Read these off the row that follows.
1) Find the entry just right of 710.
2) Find the entry just right of 468.
[72, 787, 710, 468, 647]
1) 468
2) 647

Questions about the matrix below.
1) Read off the entry just left of 5649.
2) Read off the smallest entry.
3) Read off the entry just right of the largest entry.
[[6048, 5990, 5718, 5850, 3951, 6227, 5992, 4823, 5649, 5172, 6564, 5821, 4638], [5782, 5903, 6233, 7845, 1763, 5894, 5969, 5653, 5640, 6724, 6491, 6105, 8185], [6225, 5906, 6130, 4959, 3705, 5965, 5955, 6133, 5972, 7333, 6083, 6034, 6095], [5890, 5920, 6258, 4369, 9867, 5904, 5944, 7356, 6010, 7175, 7665, 6076, 4867], [6151, 5904, 6017, 5688, 3873, 5965, 6023, 6353, 6157, 4601, 6178, 5689, 7177]]
1) 4823
2) 1763
3) 5904

X =
[[53  6 53 67 10 55  1 11 73 14 11 53 66 54 24  2]
 [23 43 23 55 50 58 42 47 54 36 50 24 50 26 75 41]
 [63 68 62 33 58 33 70 61 34 89 59 62 50 61 34 72]
 [88 66 87 51 63 49 67 64 52 72 62 88 56 85 34 68]
 [55 80 55  3 71 14 83 72  2 97 71 55 40 56 53 84]]
Indices start at 0.
The entry at row 2, column 2 -> 62
The entry just right of the largest entry is 71
The entry directly above the largest entry is 72
The entry in the top-right corner is 2
Report the bottom-right entry.
Answer: 84
The entry just right of 73: 14
Report the entry just left of the largest entry.
Answer: 2
Report the entry at row 0, column 0.
Answer: 53
Report the entry directly below 1.
Answer: 42
Report the entry at row 0, column 1.
Answer: 6
Report the entry directly below 6.
Answer: 43
The entry in row 0 and column 2: 53
Report the bottom-left entry.
Answer: 55
Report the entry at row 1, column 0.
Answer: 23
Report the entry in row 2 and column 0.
Answer: 63
The top entry of the column that holds the smallest entry is 1
Report the entry at row 1, column 2.
Answer: 23
The bottom entry of the column that holds the largest entry -> 97
Report the entry just right of 40.
Answer: 56

[[ 0.10 -0.08 -0.14  0.12 -0.02 -0.07  0.06 -0.05 -0.19  0.06  0.10 -0.09
   0.06]
 [ 0.10  0.03  0.00  0.06 -0.21  0.03  0.06 -0.06 -0.08  0.10  0.00 -0.07
   0.04]
 [ 0.10  0.03 -0.01  0.15  0.03  0.03  0.02 -0.11 -0.09  0.13  0.08 -0.05
  -0.02]
 [ 0.11 -0.09 -0.09  0.08 -0.14 -0.01  0.06 -0.05 -0.08  0.03  0.00 -0.12
   0.10]
 [ 0.09  0.04  0.01 -0.06 -0.21  0.03  0.06 -0.05 -0.03  0.09  0.00 -0.12
   0.02]
 [ 0.09  0.09  0.05  0.12 -0.15  0.04  0.06 -0.05 -0.08  0.10  0.00  0.06
  -0.05]
 [ 0.09  0.08  0.05  0.12 -0.22  0.03  0.06 -0.05 -0.08  0.10  0.00  0.01
   0.00]
 [ 0.10  0.03  0.00  0.23  0.12  0.07  0.04 -0.05 -0.08  0.10  0.03  0.09
  -0.20]]
Which number is the entry just left of the smallest entry?
Answer: 0.12
The entry just right of the smallest entry: 0.03
Which number is the entry just right of the largest entry?
Answer: 0.12
The largest entry is 0.23
The entry just left of the largest entry is 0.00
